Read these off the table that follows. Indices start at 1.
1) What is the centre entry?
2) What is the entry in the bottom-right corner?
3) What is the entry at row 2, column 1?
4) What is the entry at row 2, column 2?
5) What is the entry just left of the smallest entry?
6) What is the entry directly below the largest entry?
7) What is the entry in the top-left corner?
8) What is the entry at row 1, column 2?
[[141 124 150 118 133 125 146 141 133 128 133]
 [126 125 127 125 132 128 132 127 132 137 139]
 [108 139 116 121 138 118 138 115 138 130 130]
 [141 124 149 117 132 125 147 141 132 129 133]
 [137 120 149 126 135 124 139 141 135 124 131]
 [146 113 129 125 106 138 122 135 106 142 118]
 [120 104 122 129 116 124 134 118 116 134 148]]
1) 125
2) 148
3) 126
4) 125
5) 120
6) 127
7) 141
8) 124
